Each row was made from one walk, in order. Every step used is in the known rows, and no mark comes twice. Write each row's walk.
Known rows:
S > F > J > U > Z: [ 3.86 -2.36 -1.99 -2.48  3.39  0.27 -1.93  0.37 -0.55  1.53 -0.45 -1.89
 -1.37  1.39  0.48 -0.80 -3.44  1.57  4.66  0.52  0.92  1.19  3.51  3.19
 -2.54 -0.35  0.81 -2.41  0.97  1.94 -1.20 -4.85 -0.32 -0.11  2.25  0.39
  0.89 -5.87  2.10 -3.27  1.07 -2.57]
T > H > F > U > Z > J: [-2.51 -4.96 -6.27 -0.98 -1.22 -0.61 -2.12  0.86  3.03  2.72  0.80 -1.85
 -0.29  3.12 -0.76  0.22 -1.48 -1.02 -0.23  1.09 -0.99  0.73  0.12  4.22
 -1.24  0.88  0.55 -2.43  0.58  1.98 -0.23 -3.61 -0.83 -0.90 -3.11 -2.36
  0.52 -5.84 -2.33 -2.15  0.55 -1.37]
F > J > L > T > H > G > R > U: [-0.37 -0.97  0.87  1.72  2.83  2.72 -0.12  1.57 -2.53  4.75  0.41 -0.39
 -6.06 -1.18 -1.97 -3.95  1.13 -3.78 -0.05 -0.07  0.84 -0.11 -0.61 -4.70
  1.90  1.70 -1.92  4.56 -2.61  0.05  1.02  2.61  0.94  1.98  4.11 -3.46
  2.45  2.70  0.39  1.67 -2.18 -2.94]
H > F > U > Z > G > R > T > J > L: [ 2.03  1.43  4.18 -0.48 -2.25  1.35  1.05 -1.34 -1.24  1.34 -0.61  0.84
 -2.67  1.13  0.02 -0.36 -0.93 -2.67 -2.61 -1.14  0.01 -1.62  1.40  0.05
  2.44  1.90  1.02 -0.13  4.33 -6.62  0.22 -0.31 -3.29  2.49  1.78  1.81
  0.10 -2.57 -2.01  0.68 -3.00  1.37]
J > U > Z > R > T > F > S > H > G: [ 2.69  2.25  0.50  3.52  2.21 -0.46  1.18 -1.94  0.32 -3.57 -1.14 -1.31
 -0.20 -0.71  1.75  2.45  1.01  4.47  1.86  1.52 -2.63  0.27  0.90  1.22
 -0.17 -0.53 -1.58 -0.10  0.37 -0.24 -1.28  0.36  2.35 -0.90  1.21  0.47
  0.13  0.58  2.18  0.24  0.86  0.08]
L > T > F > S > R: [-5.44  1.49 -1.34 -2.86 -5.96  3.28  1.58  6.43  3.53 -1.43  0.17  4.00
  5.55  7.71 -0.26  1.81  1.14  4.26  3.67  1.67 -3.61  0.26 -1.18 -3.97
 -0.47  1.25 -0.64  1.73  0.57  1.84  0.03  2.96  2.24 -2.41 -3.92  0.28
 -0.92  3.57  1.67  0.41  1.14  2.00]
U > Z > R > T > F: [ 1.65  0.82  1.10 -3.34  1.57 -4.29  4.33  1.19  2.58 -3.83 -2.43  2.73
  3.21  0.81 -2.14  0.69 -0.68 -0.91  1.79 -0.56  1.44 -1.64 -0.77 -1.71
  0.42 -0.29  0.66 -2.34  0.68  0.34 -1.43 -2.59 -0.83 -0.89 -3.53  2.26
  0.04 -0.14  2.12 -1.54  2.00  0.34]
H > U > Z > G: [ 1.89  4.03  0.67 -1.39  3.15 -0.62 -2.29 -2.88 -0.98 -1.74  1.21 -0.99
  3.10  4.16  4.14  2.14 -1.95 -2.24 -1.64 -4.41 -1.60  1.53 -0.22 -1.33
  2.74 -2.86  3.03 -4.22 -1.57  1.60 -2.20 -3.01  3.86  0.07 -0.74  0.41
 -2.28  1.55 -4.54 -0.07 -0.65 -0.85]
G > R > U > Z > J > L: [ 1.07 -2.90  0.46 -3.38 -1.88  1.17 -0.08 -1.23 -0.96  1.08  1.93 -3.29
 -3.72 -1.59 -2.85 -1.44 -1.18 -2.38 -0.39 -2.51 -0.04 -1.82  1.03  0.26
  1.94  2.48 -0.58  0.11  1.63 -1.36 -1.68 -0.05 -4.19  1.06  1.28 -1.74
  0.38 -5.06 -0.11 -3.31 -1.72  1.88]
U > Z > J > R > T > L: [ 0.22 -0.40  1.75 -2.97 -3.53 -1.63  0.58 -4.49  0.70  0.84 -2.76  0.90
 -0.08 -0.67 -5.19  1.57 -3.35 -4.53 -0.58 -1.38 -1.17 -0.04  2.33 -0.51
 -1.05  2.05  2.40 -0.46 -1.89  0.48 -0.59 -0.17 -3.35  4.55 -3.81 -1.11
  1.58 -4.22 -0.43 -4.22 -1.51  0.43]
L > T > F > H > G > R > Z > J > U: [-0.15 -5.15  1.26  2.03  2.84  1.84  1.47 -0.26  1.30  0.47 -1.02 -0.91
 -3.33 -4.64 -0.17 -3.34  0.12  2.33  1.29  1.47  1.03  0.54 -1.00  2.12
 -0.91  0.77 -0.57 -0.38 -0.44  0.22  2.94  1.57 -2.50  0.48  6.55 -0.29
  1.09 -0.24 -0.84  0.41  0.68 -0.55]
S > F > T > L: [-1.56 -1.00  1.14 -2.45 -4.58 -0.35 -1.73 -3.19  2.86 -1.10 -3.20  0.40
  2.41 -2.66 -4.82  2.30 -0.50 -2.42 -1.08  0.92 -2.69  1.58  5.10 -4.18
 -3.75  1.09  0.19  1.05 -1.18  3.08 -0.03  3.09 -1.12  4.09 -2.31  1.23
 -1.06 -1.00 -2.21 -3.42  2.00  1.70]
U > Z > R > T: [ 1.54  2.96 -0.11 -1.27  0.04 -4.97  3.38 -0.10 -0.65 -1.34 -1.05 -0.78
  2.46  0.39 -1.34 -0.69 -0.37 -2.82  1.46 -3.11 -1.31 -0.29  2.17 -2.62
  0.24 -1.42  2.98 -0.37 -2.39  1.11  0.03 -1.91 -0.12  3.24 -4.12 -0.91
  1.25  1.52  3.97  0.27  0.18  1.24]
R > U > Z > J > T > F > S > H: [-2.25 -1.70 -4.50  1.90 -1.97 -1.49 -0.89  0.02 -3.53 -0.17  1.77 -4.56
  0.14 -2.90 -0.71  4.52  0.48  8.32 -0.48  5.40  0.50 -0.46  0.49  6.09
 -2.63  1.34 -5.30  0.58  2.40 -0.46 -0.87  0.33  1.03 -3.88 -5.86 -0.63
  0.48 -0.49  3.19 -1.86  4.02  2.04]
L > T > F > H > U > Z: [ 4.01 -1.24 -1.76  0.61  3.55 -3.96 -0.89 -0.89 -1.72 -0.56  0.81 -0.02
  1.18 -2.31  1.28  2.97  0.89  1.20  0.92 -0.34  2.15  1.79 -4.28  2.39
  0.59 -2.71 -0.59  0.14 -2.18  4.42  0.40 -1.31  3.28 -0.28  0.26 -1.98
 -0.98  2.98 -0.85  1.26  1.09 -2.89]
U > Z > G > R > T > H: [ 2.05  4.57 -1.92  2.50 -0.79 -0.64 -2.33 -2.27 -2.04  0.04  0.92  0.42
 -1.00  0.13 -0.28 -0.98 -0.80 -8.19 -2.82 -0.75 -1.02  1.51 -3.16 -2.43
  2.18 -1.88  1.33  4.13 -2.27 -0.41 -1.50 -1.10  1.43 -0.96 -2.91  0.16
  1.01  1.59  0.91  1.91 -2.31 -2.40]
S > H > U > Z > J > T > F: [ 1.34 -2.90 -0.81 -0.73  2.52 -1.43 -0.17 -1.83 -1.27 -1.46  0.38  0.05
  0.67 -3.92 -4.68  3.05 -3.69  7.74 -1.66  0.77  2.88 -2.68 -1.91  3.95
 -1.51  0.42 -2.16 -3.72  0.90  1.73 -2.24 -0.73 -1.75 -1.92 -2.67 -0.32
  0.36 -4.38  1.01 -3.38  3.04  2.96]
H > F > T > J: [-0.44 -2.95 -1.34  1.07 -1.97 -0.92  1.42  0.37  0.69  4.45 -3.28  2.08
  2.07  1.98 -2.69  1.45 -0.30  4.44 -3.93 -1.82 -0.51  0.50  5.09 -0.01
  0.19  1.62  1.58  0.51  1.06 -1.30  1.17 -1.27 -1.57  2.82 -2.28  1.33
 -0.92  0.12 -1.03  0.16  2.16  3.63]
H > U > Z > G > R: [ 2.12  5.22  2.68  0.30  2.66  2.04  0.88 -0.58 -2.06  1.69  1.93  1.29
  0.99  4.19  3.49 -1.87 -1.67 -4.71 -0.63 -3.46 -1.58  0.85 -1.58 -4.51
  3.75 -2.81  3.24 -0.05 -1.78  1.11 -1.37 -2.81  1.15  0.48  0.65  1.74
 -2.88  0.03 -0.58  1.17 -4.01  0.86]
R > T > F > U > Z > J: [-0.36 -3.50 -2.78 -1.44  0.16 -3.18  0.45  0.92  3.06  2.11 -0.61 -2.97
  0.86  0.73 -0.79 -1.05 -0.95  0.75  0.36 -0.57  1.24 -0.44  2.54  2.89
 -1.71 -0.40  0.14 -4.79  1.87  0.57  1.28 -3.62 -2.60  1.19 -4.00 -0.73
  1.56 -4.68 -0.30 -0.81  1.47  0.49]
J > L > T > F > S: [-3.39  1.33 -0.19 -2.90 -4.33  0.90  0.17  1.27  4.08 -3.51 -1.68  0.28
  3.94  0.52 -2.18  2.40  2.48  3.11  0.54  0.69 -0.31  0.66 -0.11  0.82
 -1.43 -0.37 -4.41  1.45  2.34 -2.36  0.34  2.80  1.44 -3.46 -2.41  1.17
 -2.81  5.28  0.13 -0.38  0.75  1.79]
G > R > U > Z > J > T > H > F: [ 0.52 -3.61 -5.59  1.27  0.51  0.58 -0.27  0.98 -3.71  3.75  0.60  1.20
 -2.92  0.81 -3.70  0.09 -3.60 -0.18 -1.29  6.02  0.93 -1.43 -5.31  3.14
 -1.52  4.15 -0.36  0.52 -0.07 -0.98 -3.39 -1.19 -1.13 -1.69 -4.60 -1.64
  1.10 -5.28  0.62 -2.12  0.54 -0.59]
T > H > G > R > Z > J: [-3.30 -2.49 -3.20 -0.23 -3.19  3.20 -1.21 -0.99  1.74  1.67  1.34 -2.91
 -1.26  0.47 -0.74 -4.01  0.64 -5.45 -1.73 -3.64 -1.38 -0.74  0.55 -1.90
  3.28  0.83  2.58  1.61 -2.61  0.12  0.06 -1.03 -1.76 -2.36 -0.18 -1.74
 -0.04 -2.74 -2.48 -0.55 -1.31  1.26]
U > Z > G > R > T > F > H: [ 1.98 -0.20 -1.42  1.63  1.73 -2.88  2.27 -1.52  0.99 -5.03  0.07 -1.71
 -0.03 -2.20  3.84  3.15  2.01 -1.55 -0.96  0.79  1.01  1.92 -2.29 -0.53
  1.96 -1.18 -0.57  2.26  0.75  0.88  0.29 -0.38  0.03 -1.69  2.07  2.16
 -1.16  1.81 -1.34  0.19  0.95 -0.34]
H > G > R > Z > J > L > T > F > S > U: [-4.87  0.54  5.52 -0.26 -3.99  1.39 -0.19  3.46 -1.69  0.78 -1.93 -3.18
  2.19  0.87  1.73 -2.73  3.92 -0.01  1.00  4.55  1.00 -1.03 -0.75 -3.60
  0.06 -0.32 -4.17  0.27  0.88 -2.64  1.26  2.23  1.98 -2.37 -1.54 -0.28
  0.91  2.33 -0.71  0.61 -1.75  2.61]
R > T > F > S > H > U: [ 2.20  1.56 -0.20  2.72 -2.52 -1.75 -0.95 -0.73 -3.52  2.10 -0.26 -3.45
  1.55  2.52 -1.10  3.20  0.74  5.17 -2.07 -0.72 -2.89  0.03 -3.09  1.47
  0.51 -3.23 -3.76  1.39 -2.70  0.61  1.74  0.88  7.44  0.39 -6.16 -3.35
 -1.64  4.14  1.10 -0.91  0.94  0.69]
U > Z > G > R > T > J > L: [ 2.78  2.81  4.70 -1.52 -2.13  1.22  0.27 -3.31 -1.79 -0.23  0.11  0.02
 -1.84 -1.54 -1.41  0.09 -1.36 -3.29 -3.36 -4.76 -0.04 -1.58  2.57 -1.25
  4.29  1.27  1.58  1.49  3.24 -5.64 -0.82 -0.45 -3.69  1.27  1.51  1.83
  0.03 -1.68 -0.63  0.41 -3.00  2.53]
T > F > H > U > Z: [ 4.96 -1.40 -2.47  0.28  2.21 -3.26 -0.82 -0.97 -1.82 -0.68  1.08 -1.49
  0.80  0.40  1.59  2.88  0.08 -0.49  0.88 -0.78  1.04  1.70 -4.13  1.80
  2.14 -3.31 -0.56 -0.77 -1.47  4.41 -0.13 -2.95  2.60 -1.28  0.27 -1.04
 -1.60  0.78 -1.73 -1.38  0.79 -1.93]
H > F > S > U > Z > G > R > T > J > L: [ 1.11  2.88  5.44 -0.45 -4.34  1.39  0.56 -0.53 -4.36  1.85 -1.14 -1.43
 -0.51  2.06  1.09  0.67  0.05 -1.42 -2.30  1.63 -0.52 -1.74  0.65 -0.61
  3.00  2.30 -0.95  0.89  4.85 -8.09 -0.80 -0.54 -1.05 -0.09 -2.34  1.38
  0.34 -2.16 -0.53  0.02 -3.31  2.83]
Z > J > R > G: [-1.06 -1.40 -0.14 -0.87  1.33  4.22  0.31  2.32  3.00  1.28 -0.35  0.81
  0.12  5.90  2.04 -2.62 -1.41  3.39 -2.06 -6.80 -2.18 -1.76  3.47 -1.80
 -0.01  0.99  4.47 -2.69 -2.59 -1.20  0.45  0.85 -0.04  0.70  3.83  0.57
 -1.98 -3.13  0.44 -4.26  0.36  1.57]
L > T > F > S > R > Z: [-5.56  1.37 -1.98 -2.49 -7.80  1.89  0.44  4.68  0.13 -1.81  0.84  1.29
  4.58  4.83  2.59 -1.43  3.61 -0.61  3.50  2.24 -0.15 -0.43 -0.83 -2.48
 -0.01  0.71  1.06  1.31 -0.60 -0.34  0.68  2.70  1.82 -3.25 -3.30  0.70
  0.06  5.93 -0.42  1.88  1.95  0.72]
F > S > H > G: [-1.16  1.34 -2.76  3.07 -1.36  0.38 -2.25 -2.75  2.19 -2.72 -0.28 -4.21
  1.06  2.15  1.34  3.83  1.66  3.69 -1.52 -3.36 -4.93  1.94  3.53  0.20
  0.62 -1.65 -0.68  2.64 -2.80  2.52 -1.17  1.57  5.86 -0.90  0.42 -1.11
 -2.69  3.35 -1.78 -0.14  0.07  2.26]
L > T > H > U > Z: [ 3.69  1.54 -2.35  0.83  1.95 -2.38 -4.19 -1.34 -3.19  2.29  1.43  1.41
  0.79 -0.54 -1.37  0.68 -1.08 -2.88 -0.20 -1.43  0.79  1.69 -4.70  1.45
  0.70 -3.07  0.56  1.14 -4.15  4.01 -0.94 -1.83  4.32 -0.19 -2.67 -3.21
  0.11  3.05  0.03  1.98 -0.72 -4.26]
L > T > J > R: [-2.22 -0.51  1.96 -2.49 -1.06  1.87  1.16  2.37  1.00  2.52 -2.53  7.35
  1.58  3.69 -4.41  1.41 -2.56  2.30 -0.91 -7.19 -1.12  0.24  1.64 -1.56
  0.09  0.30  3.41  2.44 -3.59 -0.96  1.37 -0.14 -2.01  2.59  3.71  0.39
 -1.25  2.18  2.39 -0.06 -1.39  0.92]
G > R > T > F > U > Z: [ 3.19  1.63 -0.09  1.15  1.35 -3.67  1.69  2.60 -0.15  2.02 -0.64  1.12
  0.17  1.93  1.65 -3.11  0.06 -3.69  2.68  2.39  3.26  0.70 -0.48  0.06
 -1.53 -3.58 -0.11 -2.15  1.35  1.00  1.23 -3.36 -1.45  1.58 -0.90  3.14
  0.63 -0.13  1.66  1.85 -0.93 -1.14]
F > U > Z > R > T: [ 0.49  3.04  0.18  0.02 -0.29 -4.78  3.29  1.56 -0.54  0.04 -0.97 -1.01
  1.78  1.28 -0.41 -2.09  0.39 -3.44  2.14 -1.52 -1.23  0.43  2.45 -2.92
 -1.02 -2.84  1.98 -1.22 -2.00  1.31  2.53 -1.35 -0.47  4.67 -2.63 -0.83
  1.97  2.55  3.57  1.20 -0.21  0.57]

Write each row's walk:
[-3.97 -2.27  2.84  1.25 -0.31  1.07  0.16  1.11  3.28 -1.10 -0.14  1.08
 -2.44 -2.90  0.56 -2.45  3.26  0.65  0.13  1.32  2.05 -0.96  0.16  0.06
 -1.99 -0.31 -2.20  0.31  0.33  0.06  3.04  3.98 -0.85  1.38  5.83  0.02
  0.60  2.07 -2.26  2.52 -0.34 -0.62]  S > H > G > R > Z > J > L > T > F > U
[ 3.61 -1.20 -1.21  2.45  6.01 -3.24  1.86  2.03 -2.80  1.77  0.58  0.67
 -2.23 -3.07  2.84 -0.75  1.84 -1.60  2.70  3.49  3.86  1.05 -2.81 -0.21
  0.40  0.34 -0.53  1.32 -0.39  1.80 -0.49 -1.08  0.38 -0.21  1.80  0.65
  0.72  2.38  1.01  3.79  0.70 -3.41]  L > T > F > H > G > R > U > Z
[-3.45 -1.90  3.13 -0.23 -0.25  1.64  1.03  2.28  4.52 -0.32 -1.13  1.65
 -1.43 -1.20 -0.11 -4.39  2.76 -1.62  0.89  0.42  2.46 -0.90  0.14 -1.84
 -1.50 -0.82 -1.42 -1.58  0.79 -0.77  3.47  3.11 -2.41  1.66  5.75  0.72
  0.36  2.11 -2.96  2.52 -1.01 -0.23]  H > G > R > Z > J > L > T > F > U
[-3.28 -1.35 -2.14 -0.69 -3.33 -0.65 -1.92 -2.32  1.23 -4.00  1.57 -2.37
  0.80 -4.04 -0.31  6.02  2.39  7.38 -0.73  1.86 -0.50 -0.22  0.84  6.46
 -1.84  1.95 -4.37  3.39  2.34 -0.41 -1.77  2.08  2.12 -3.98 -2.92 -1.29
 -1.25  0.01  1.71 -0.91  2.28  1.00]  U > Z > J > L > T > F > S > H
[-2.69  2.49 -1.93  0.30  2.69 -0.93 -3.22 -0.94  1.79 -2.55  0.58  2.21
  1.72  2.74  4.96  2.21 -0.05 -2.99 -1.11  1.93 -0.13  2.80 -1.06  1.36
 -1.55 -0.77  1.81 -2.27 -0.10  0.74 -1.44 -0.78  3.43 -0.38  0.38  0.88
 -0.63  2.97 -5.02  2.84  0.04 -4.30]  L > T > H > F > U > Z > G
[-4.63 -2.21  2.62 -1.24 -1.97  0.80  1.14  3.27  3.52  0.35 -0.54  1.70
 -0.85 -1.17 -0.92 -4.26  2.47 -1.78  0.96  1.33  2.97 -0.70 -0.24 -0.81
 -2.25 -1.00 -2.05 -0.83  1.02 -0.48  4.22  2.72 -2.62  1.37  3.82  0.78
  0.36  2.52 -1.76  1.71 -0.54 -0.18]  G > R > Z > J > L > T > F > U
[ 2.05 -3.39 -0.31  2.34 -0.65  4.67 -1.75 -0.35 -0.67  2.72 -0.92 -1.64
 -3.59 -2.41 -1.42 -5.27 -0.93 -0.54  0.48  1.37 -1.95 -0.01  0.56 -0.97
 -1.89  0.67  0.26 -0.46 -0.79 -1.88  1.23  1.16 -3.58  1.35  4.60 -0.05
  1.58 -4.17  0.90 -0.80  0.85 -0.24]  S > F > T > H > G > R > Z > J > U
[-3.01  0.95 -4.87  2.27 -4.63  5.62 -3.49 -0.87  0.21 -1.68  1.44 -1.98
  0.13  0.82 -1.78 -0.66  0.07 -0.84 -1.14 -0.41 -3.26 -0.25 -0.40 -3.24
  1.53  0.78  0.43  0.91 -1.80 -0.16 -1.15  3.42 -1.10 -3.11  0.47 -2.29
  1.93  0.09 -1.76  0.12 -0.20  2.32]  F > S > R > Z > J > T > H > G
[ 1.95  3.45  2.51 -0.04  2.01  0.74 -0.36 -0.58 -1.99 -0.19  0.24  1.58
  1.13  3.59  3.56  0.83 -3.46  0.20  0.12 -0.64 -1.57  0.83  1.82 -0.57
  1.65  0.45  3.70 -3.76  2.23 -1.70 -1.10 -2.34 -0.37  1.21  0.12  2.56
  1.64 -0.68 -1.13  1.39  0.09 -0.61]  S > R > T > J > U > Z > G
[ 1.71 -1.87  2.07 -2.62 -2.35  0.45  0.97 -1.34  1.79 -0.55  0.28 -1.85
 -2.94 -2.01 -2.56 -2.02 -0.52 -1.91 -0.33 -1.45  1.13 -2.34  0.79  0.57
  0.48  1.03 -1.27 -1.36  3.43 -2.77 -0.18  0.26 -5.57  1.80  1.66 -0.20
  0.97 -5.70  0.07 -2.26 -1.96  2.04]  G > R > T > F > U > Z > J > L
[ 0.45  3.93  4.45  1.26  4.53  2.26  1.50  0.24 -1.65  2.93  0.67  4.39
 -0.16 -0.20  2.19 -2.27 -2.21 -1.63 -0.04 -1.09  0.39  1.27  0.57 -1.47
  1.55 -0.52  3.04  1.03  0.89 -1.05  0.20 -2.23 -1.63  0.61  2.78  3.56
 -0.94  0.72  1.45  4.04 -3.12 -0.05]  L > T > J > U > Z > G > R
[-0.01  3.49  4.08 -0.92 -2.21 -0.44  0.04 -2.01  0.24  1.11 -1.68  0.38
  0.14 -0.46 -0.61 -0.63 -1.62 -8.20  0.50  3.09 -1.71  0.76  1.73 -3.89
 -1.84  0.35  1.61 -0.07  0.51 -0.46  0.97  0.22 -0.86  3.57 -3.80  2.18
  0.28 -2.33 -1.51  0.08 -2.19 -1.04]  S > F > U > Z > G > R > T > L
[ 4.70 -1.24 -0.17 -0.46  2.31 -2.81 -1.37 -2.42 -1.81 -2.42  1.18 -0.32
 -0.40 -3.84  0.49  3.27  1.05  0.55  0.48 -0.75  2.24  0.97 -4.53  2.41
  1.13 -1.82 -1.50  0.63 -1.04  2.81 -0.35  0.47  1.91 -0.03  2.67 -2.24
 -0.83  2.24 -1.46  0.15  0.29 -2.47]  J > L > T > F > H > U > Z
[-0.60 -1.08 -4.77  2.36 -0.37  1.22 -2.65 -0.10 -4.76  3.46  2.65 -0.97
 -3.26 -4.17 -5.84 -1.79 -3.16 -2.63 -2.06  2.69  1.17 -0.15 -3.16  0.32
 -0.42  0.40 -1.70  2.11 -1.31  1.00 -0.81  0.04 -3.62 -1.82 -2.28 -1.95
  3.05 -2.11  2.90 -0.86 -0.07  0.24]  G > R > U > Z > J > T > H
[ 6.18  2.57 -0.64  1.49 -0.40 -2.07 -0.44 -0.94 -5.32  1.28  0.27  0.03
  0.81  2.50  1.30  2.94 -0.39  2.98  0.90  0.14  0.01 -0.38 -3.92  2.86
  0.17 -2.32 -1.11 -0.30 -1.48 -0.80 -1.44 -2.10  2.91  0.14 -3.45 -1.27
 -0.51 -0.39  3.67 -0.86 -0.05 -1.35]  J > R > T > F > S > H > U > Z
[-0.57  1.54  3.34  1.23  6.42  1.50  2.25  3.55  0.20  1.78  0.57  3.90
  0.68 -0.95  3.04 -3.78 -0.06  3.13  1.44 -0.90  0.52 -0.99  3.37 -0.46
  0.06  0.84  3.71 -2.14  0.71 -0.20  2.45 -0.35  0.27 -0.66  3.25  2.20
  0.28  1.08  3.25  1.64  1.47 -1.42]  L > T > J > U > Z > R > G
[ 0.00  2.70  3.91 -0.49  6.54  2.85  2.24  0.13  0.69  0.51  0.33  3.81
 -0.89  0.11  3.40 -2.47 -1.60 -0.43  1.83  0.47  2.53  0.70  0.61 -1.69
  0.73  0.13  1.38 -0.15  1.43  0.14 -0.92 -2.29 -1.52 -0.56  4.27  2.88
 -0.25 -1.53  1.27  1.61 -2.30 -1.41]  L > T > F > J > U > Z > G > R
[-0.65 -4.33 -3.27  1.55  1.38  0.27 -0.01 -3.08  3.21 -5.74 -0.70 -4.17
 -0.66 -4.23  0.37  1.96  1.57  2.18 -1.71 -1.93  0.58  0.21  0.93 -0.28
  1.35  0.22 -0.07 -1.08 -1.05  1.66  0.07  2.15 -1.75 -1.97  5.74 -0.33
 -0.31  0.31 -4.98 -1.29  2.36  2.63]  R > Z > J > T > F > H > G
[ 3.23  1.30  0.64  2.05  2.47 -0.97  0.56  0.68 -4.34  1.13  1.39  0.04
 -2.86 -3.35  2.20  0.08  2.37  0.65  2.36  4.69  2.88 -0.61 -2.16  1.58
 -0.15  1.62 -2.97  2.20  1.90 -1.90 -2.11  0.71  0.71 -1.23  0.14  0.61
  0.58  1.48  2.76  3.11 -0.13 -2.23]  J > L > T > F > S > H > G > R > U > Z
[-5.19 -1.83 -1.49 -0.79 -4.40  0.28 -1.63 -1.79  2.51 -3.99  0.79 -2.50
  1.04 -3.13 -1.77  5.95  2.38  8.06 -1.85  0.61 -1.94 -0.18  1.15  5.01
 -1.80  1.76 -4.90  4.06  1.30 -0.22 -0.62  3.59  2.98 -3.33 -2.58 -1.81
 -1.83  1.60  0.93 -1.65  2.27  2.03]  Z > J > L > T > F > S > H
[-3.13 -3.93 -0.23 -1.39 -0.25 -1.92 -1.90 -2.19  2.02 -1.53  0.44 -0.08
 -1.63 -4.71 -1.60  3.01  0.89  5.27 -1.14  0.16  0.66 -0.57  1.36  5.76
 -4.35  3.16 -0.78  1.36 -0.32  0.76 -0.55  3.85  1.13  3.30  1.09 -4.04
  0.52 -0.19 -0.97  1.21  0.67 -0.66]  S > H > F > U > Z > J > L > T
[-1.81  1.11 -1.64  1.52  3.17  1.77  0.68  4.29  1.89 -0.30  1.48  2.55
  0.24  4.63  5.14 -3.14  1.26 -2.04  1.15  2.01 -1.20 -0.55 -0.20 -1.48
  0.08  0.24  2.88 -2.15 -0.14  1.05  0.68 -0.47  2.48 -2.31  1.83  1.41
 -0.78 -0.53 -0.01 -1.17  0.93 -2.99]  T > H > F > U > Z > R > G
[-1.74  1.92  3.79 -0.82  4.57  1.25  2.12  3.57  3.18 -3.23  0.97  3.72
  0.57 -0.79  4.13 -3.41  2.59  0.79  1.91  0.10  1.77 -1.95  1.70 -2.24
 -0.76  0.27  1.48 -3.05  1.68 -0.09  1.52  2.53 -0.04 -0.89  5.36  2.44
 -0.33  1.62  1.02  0.48  1.21 -1.69]  J > L > T > F > U > Z > R > G
